Below is a small trained network, with its code and all its weights. Each question gives an input and a class and asks what happens when units are switched off, that is, made to give their printed mean instead of their output.

import numpy as np


def w(rows, s, z=0):
    codes = np.array(rows[::2]) - 128.0
    scale = np.full(codes.shape[1], s)
    scale[-1] = z or s
    return codes * scale


def f(y):
    return y / 2 * (1 + np.tanh(0.7978845608 * (y + 0.044715 * y**3)))


def log_softmax(a):
    a = a - a.max(-1, keepdims=True)
    return a - np.log(np.exp(a).sum(-1, keepdims=True))


def net(x, mask):
    res = np.array(x, float).reshape(1, 5) / 4 @ E
    y = f(res @ A[0][:, :-1].T + A[0][:, -1])
    res = res + np.where(mask, y, B[0][:, -1]) @ B[0][:, :-1]
    return log_softmax(res[-1] @ U[:, :-1].T + U[:, -1])


A, B = {}, {}
E = w([
[77,132,142,186,177],'x0',
[130,107,253,146,105],'x1',
[174,153,105,244,182],'x2',
[163,50,156,112,171],'x3',
[109,152,152,71,209],'x4',
],0.012)
A[0] = w([
[114,79,101,189,152,151],'N1',
[189,112,193,148,107,195],'N2',
[103,106,156,137,83,153],'N3',
[78,187,185,166,202,159],'N4',
[105,89,178,55,110,235],'N5',
[137,169,113,173,119,69],'N6',
[159,128,139,160,119,231],'N7',
[188,153,124,151,12,140],'N8',
[153,91,122,211,199,163],'N9',
[139,197,95,69,137,166],'N10',
[207,113,170,121,151,254],'N11',
[240,147,111,96,79,138],'N12',
[62,181,106,85,148,168],'N13',
[156,155,223,100,98,198],'N14',
[83,180,57,67,157,153],'N15',
[105,223,188,136,180,240],'N16',
[156,199,94,247,156,125],'N17',
[166,24,144,127,245,119],'N18',
[67,170,102,141,25,85],'N19',
[185,134,179,130,121,123],'N20',
[201,91,103,107,96,77],'N21',
[205,116,62,73,57,156],'N22',
[85,136,170,194,202,217],'N23',
[125,149,142,149,138,70],'N24',
[54,178,62,84,150,176],'N25',
[152,146,56,125,196,208],'N26',
[129,195,107,189,134,155],'N27',
[75,192,73,65,154,141],'N28',
[88,120,82,79,112,122],'N29',
[115,175,187,182,156,163],'N30',
[118,136,114,192,142,69],'N31',
],0.012,0.005)
B[0] = w([
[166,130,148,72,107,176],'N1',
[101,120,122,101,163,196],'N2',
[145,90,116,109,129,162],'N3',
[112,166,168,129,164,210],'N4',
[109,77,133,95,111,233],'N5',
[187,113,111,158,68,158],'N6',
[135,96,132,109,150,173],'N7',
[127,83,56,115,134,190],'N8',
[148,97,140,106,112,219],'N9',
[89,130,89,152,159,186],'N10',
[86,88,56,80,150,196],'N11',
[88,114,95,171,164,176],'N12',
[59,136,137,138,141,188],'N13',
[118,136,150,71,162,211],'N14',
[69,141,116,155,171,209],'N15',
[103,127,151,112,208,211],'N16',
[173,79,130,123,114,246],'N17',
[222,8,37,62,16,219],'N18',
[154,74,94,102,77,180],'N19',
[109,187,128,108,176,161],'N20',
[104,157,124,147,152,154],'N21',
[87,120,119,145,161,199],'N22',
[124,138,143,97,161,225],'N23',
[157,140,136,145,147,134],'N24',
[61,128,136,194,137,207],'N25',
[95,75,107,74,164,205],'N26',
[172,86,138,112,149,196],'N27',
[89,139,121,125,150,205],'N28',
[116,119,139,164,139,173],'N29',
[115,139,159,114,161,197],'N30',
[172,110,170,134,109,168],'N31',
],0.011,0.014)
U = w([
[94,141,147,194,75,66],'0',
[150,166,144,163,79,6],'1',
[55,159,140,141,190,210],'2',
[130,254,107,108,99,50],'3',
[176,104,137,92,96,236],'4',
[118,122,94,193,124,57],'5',
[185,164,220,184,136,3],'6',
],0.013,0.0029)

Each question gives the input, the list of numbers given to net, and the class t.
The units are the neurons (one row each of A and B). Each row of codes is followed by its name. A weight is (code - 128) times the scale printed after its matrix; where a second scale follows, it is the last column's (A, B and U).
mask holds one flag per neuron, in row order. A switched-off neuron (its flag False) gives its mean, the last column of its row in B, instead of its output. The means were averaged over made-up inputs and are rounded, as every weight is.
A unit's drop is (log p(t) with every unit on - log p(t) with that unit switched off) / (log p(t) with every unit on - log p(t) with every unit switched off).
The circuit of an input: a set's keep is (log p(t) with only the set's units on - log p(t) with every unit switched off) / (log p(t) with every unit on - log p(t) with every unit switched off). Starting from the 12 units with the biggest drops (on a tie, the unit counted first), units are removed one at a time, each time the one whose removal leaves the highest keep (on an exact tie, the one counted first), for as long as the keep stays at least 0.8.
units of the circuit, in order: the units of the circuit, biggest drop first
unit that matters most: the unit with the biggest drop
k most important neurons: the k neurons with the biggest drops, biggest first
drop of u: that unit's drop, to one decimal
input [6,4,8,5,7], class 4: units of the circuit, in order	[N18]
input [-1,1,-4,5,-8], class 2: 3 most important neurons	[N18 N17 N22]
input [5,6,6,-7,-4], class 6: 2 most important neurons	[N18 N4]
input [-8,2,-2,3,4], class 2: 3 most important neurons	[N17 N12 N22]
input [8,8,-3,4,-8], class 4: 4 most important neurons	[N15 N25 N3 N16]
input [-8,8,-7,-3,2], class 2: 3 most important neurons	[N18 N17 N12]
input [-8,7,-2,-3,-7], class 2: 3 most important neurons	[N18 N12 N22]
input [-6,-7,8,0,-7], class 4: 2 most important neurons	[N17 N1]
input [2,-3,-7,-7,-7], class 5: 2 most important neurons	[N19 N8]
input [4,5,-8,2,1], class 4: 3 most important neurons	[N15 N25 N5]
input [5,-7,-3,6,0], class 5: drop of N16	0.2
input [7,-2,5,7,-8], class 4: drop of N29	0.0
input [-7,-1,7,1,5], class 4: drop of N18	0.1
input [-1,-5,6,-6,-5], class 4: unit that matters most	N17
